Below is a small trained network, with its code and all its weights. Each question gives an input and a target symbol and asks what happens when units are switched off, that is, made to give their printed mean instead of their output.

import numpy as np


def w(rows, s, z=0):
    codes = np.array(rows[::2]) - 128.0
    scale = np.full(codes.shape[1], s)
    scale[-1] = z or s
    return codes * scale


def norm(h):
    return h / np.sqrt((h * h).mean(-1, keepdims=True) + 1e-5)


def f(y):
    return np.maximum(y, 0)


def softmax(a):
    e = np.exp(a - a.max(-1, keepdims=True))
    return e / e.sum(-1, keepdims=True)


def log_softmax(a):
    a = a - a.max(-1, keepdims=True)
    return a - np.log(np.exp(a).sum(-1, keepdims=True))


def net(x, mask):
    ids = ['ΓΔζημστ'.index(c) for c in x.split()]
    T = len(ids)
    res = E[ids] + P[:T]
    r = norm(res)
    for j in range(3):
        rows = slice(3 * j, 3 * j + 3)
        q, k, v = (r @ M[0][rows].T for M in (Q, K, V))
        z = softmax(np.where(np.tri(T) > 0, q @ k.T / 3**0.5, -1e9)) @ v
        o = O[0][rows]
        res = res + np.where(mask[j], z, o[:, -1]) @ o[:, :-1]
    y = f(norm(res) @ A[0][:, :-1].T + A[0][:, -1])
    res = res + np.where(mask[3:19], y, B[0][:, -1]) @ B[0][:, :-1]
    return log_softmax(norm(res)[-1] @ U[:, :-1].T + U[:, -1])


Q, K, V, O, A, B = {}, {}, {}, {}, {}, {}
E = w([
[130,161,159,82],'Γ',
[122,100,165,87],'Δ',
[125,150,162,79],'ζ',
[200,223,111,153],'η',
[246,46,122,192],'μ',
[132,197,187,176],'σ',
[144,129,213,198],'τ',
],0.014)
P = w([
[221,149,212,1],'0',
[211,182,231,91],'1',
[157,166,213,70],'2',
[144,159,187,81],'3',
[127,150,177,86],'4',
[120,142,156,96],'5',
[120,152,126,119],'6',
[83,148,143,88],'7',
[113,120,103,131],'8',
[104,187,99,127],'9',
],0.0088)
Q[0] = w([
[153,99,188,215],'head 1',
[254,117,138,170],'head 1',
[80,164,128,164],'head 1',
[90,189,224,99],'head 2',
[29,70,64,237],'head 2',
[97,129,130,208],'head 2',
[149,143,66,125],'head 3',
[128,166,145,86],'head 3',
[171,118,115,46],'head 3',
],0.019)
K[0] = w([
[207,62,74,104],'head 1',
[180,141,78,73],'head 1',
[135,127,99,251],'head 1',
[112,136,46,170],'head 2',
[196,166,153,107],'head 2',
[198,115,129,120],'head 2',
[138,54,182,82],'head 3',
[120,96,64,140],'head 3',
[31,102,130,96],'head 3',
],0.02)
V[0] = w([
[151,185,115,125],'head 1',
[112,212,115,123],'head 1',
[46,144,173,124],'head 1',
[85,254,123,160],'head 2',
[110,38,185,240],'head 2',
[177,145,37,142],'head 2',
[92,82,101,48],'head 3',
[67,18,135,181],'head 3',
[205,168,144,115],'head 3',
],0.012)
O[0] = w([
[78,74,233,188,142],'head 1',
[85,187,184,176,104],'head 1',
[206,225,83,239,115],'head 1',
[236,127,43,126,51],'head 2',
[148,68,255,204,103],'head 2',
[70,54,50,82,13],'head 2',
[94,108,147,140,136],'head 3',
[156,107,217,29,2],'head 3',
[143,92,94,208,240],'head 3',
],0.0072,0.0078)
A[0] = w([
[199,67,135,96,101],'neuron 1',
[180,132,89,140,110],'neuron 2',
[163,145,136,135,143],'neuron 3',
[150,55,98,97,79],'neuron 4',
[144,140,115,153,139],'neuron 5',
[79,184,126,120,48],'neuron 6',
[45,147,3,137,83],'neuron 7',
[77,129,169,179,212],'neuron 8',
[101,101,122,153,186],'neuron 9',
[203,186,96,90,100],'neuron 10',
[26,119,131,165,188],'neuron 11',
[217,73,137,100,4],'neuron 12',
[99,198,119,129,125],'neuron 13',
[109,123,163,171,181],'neuron 14',
[108,33,89,73,9],'neuron 15',
[91,209,158,123,99],'neuron 16',
],0.016,0.0039)
B[0] = w([
[18,159,83,152,158],'neuron 1',
[147,142,143,76,171],'neuron 2',
[119,112,111,184,180],'neuron 3',
[62,195,166,113,145],'neuron 4',
[120,118,123,139,177],'neuron 5',
[47,150,169,161,162],'neuron 6',
[183,49,111,246,158],'neuron 7',
[152,89,135,88,255],'neuron 8',
[153,112,170,85,163],'neuron 9',
[123,100,128,10,169],'neuron 10',
[177,69,51,92,191],'neuron 11',
[84,135,82,151,155],'neuron 12',
[40,131,92,126,196],'neuron 13',
[169,111,93,97,233],'neuron 14',
[103,211,212,88,143],'neuron 15',
[76,146,157,140,221],'neuron 16',
],0.011,0.0098)
U = w([
[74,123,94,173,41],'Γ',
[48,185,214,86,182],'Δ',
[81,133,95,141,22],'ζ',
[167,87,45,173,36],'η',
[135,4,164,79,72],'μ',
[207,229,118,85,254],'σ',
[202,155,232,182,196],'τ',
],0.013,0.0034)

Each question gives the input, a string of symbols that net reads in full, and the target symbol t.
The units are the heads (3 rows each of Q, K, V and O) and the neurons (one row each of A and B). Each row of codes is followed by its name. A weight is (code - 128) times the scale printed after its matrix; where a second scale follows, it is the last column's (O, A, B and U).
mask holds one flag per unit, heads first, then neurons. A switched-off unit (its flag False) gives its mean, the last column of its rows in O or B, instead of its output. The means were averaged over made-up inputs and are rounded, as every weight is.
A unit's drop is (log p(t) with every unit on - log p(t) with that unit switched off) / (log p(t) with every unit on - log p(t) with every unit switched off).
The circuit of an input: a set's keep is (log p(t) with only the set's units on - log p(t) with every unit switched off) / (log p(t) with every unit on - log p(t) with every unit switched off). Starting from the 12 units with the biggest drops (on a tie, the unit counted first), units are removed one at a time, each time the one whose removal leaves the highest keep (on an exact tie, the one counted first), for as long as the keep stays at least 0.8.
units of the circuit, in order: the units of the circuit, biggest drop first
top k neurons: the k neurons with the biggest drops, biggest first
heads that matter: for each layer, one digit per head in row order, 1 if its drop is at least 0.15 and else 0, layers parted by /
input Δ η Γ, target η: heads that matter	011
input Γ τ σ Δ μ Γ η τ τ, target η: units of the circuit, in order	[head 3; neuron 11]
input η Δ μ ζ τ τ Δ η, target Δ: units of the circuit, in order	[head 3]
input Δ σ μ ζ, target μ: heads that matter	010
input μ μ ζ μ μ Δ Δ Δ ζ, target Δ: heads that matter	001
input σ Δ τ μ Γ τ Δ τ μ Δ, target μ: heads that matter	011
input Δ η μ ζ, target μ: top 2 neurons	[neuron 11; neuron 8]
input ζ ζ σ η Γ Δ, target Γ: heads that matter	111
input μ η τ Δ σ τ η, target τ: units of the circuit, in order	[head 2; head 1]
input σ ζ σ ζ τ, target τ: heads that matter	010
input Γ η μ τ μ μ Δ Γ η Γ, target η: heads that matter	010
input τ Δ η Γ Δ μ Δ μ, target Γ: heads that matter	110
input Γ τ η μ, target τ: heads that matter	101
input τ Δ ζ σ Δ Δ, target Δ: top 2 neurons	[neuron 11; neuron 10]
input ζ Γ Γ, target Γ: units of the circuit, in order	[head 3]
input Δ η μ Γ μ τ Δ η, target Δ: units of the circuit, in order	[head 3; neuron 16]
input Γ Δ μ, target τ: top 2 neurons	[neuron 11; neuron 13]
input Δ Δ τ τ Δ, target τ: heads that matter	010
input σ Γ Δ Δ Δ μ Δ μ η, target μ: units of the circuit, in order	[head 1; neuron 8]
input Δ Δ Γ η η, target η: heads that matter	011
input η σ Γ, target σ: units of the circuit, in order	[head 2]
input Δ Δ Δ σ μ η, target μ: heads that matter	110
input μ Γ μ, target Δ: units of the circuit, in order	[head 1; neuron 15; neuron 4]
input μ τ Δ τ, target μ: heads that matter	000
input τ μ Γ ζ τ Γ Δ μ μ, target Γ: heads that matter	110
input μ σ μ Γ, target μ: units of the circuit, in order	[head 2; neuron 11]
input Γ μ μ Δ Δ Γ ζ Δ Γ, target Δ: units of the circuit, in order	[head 3]
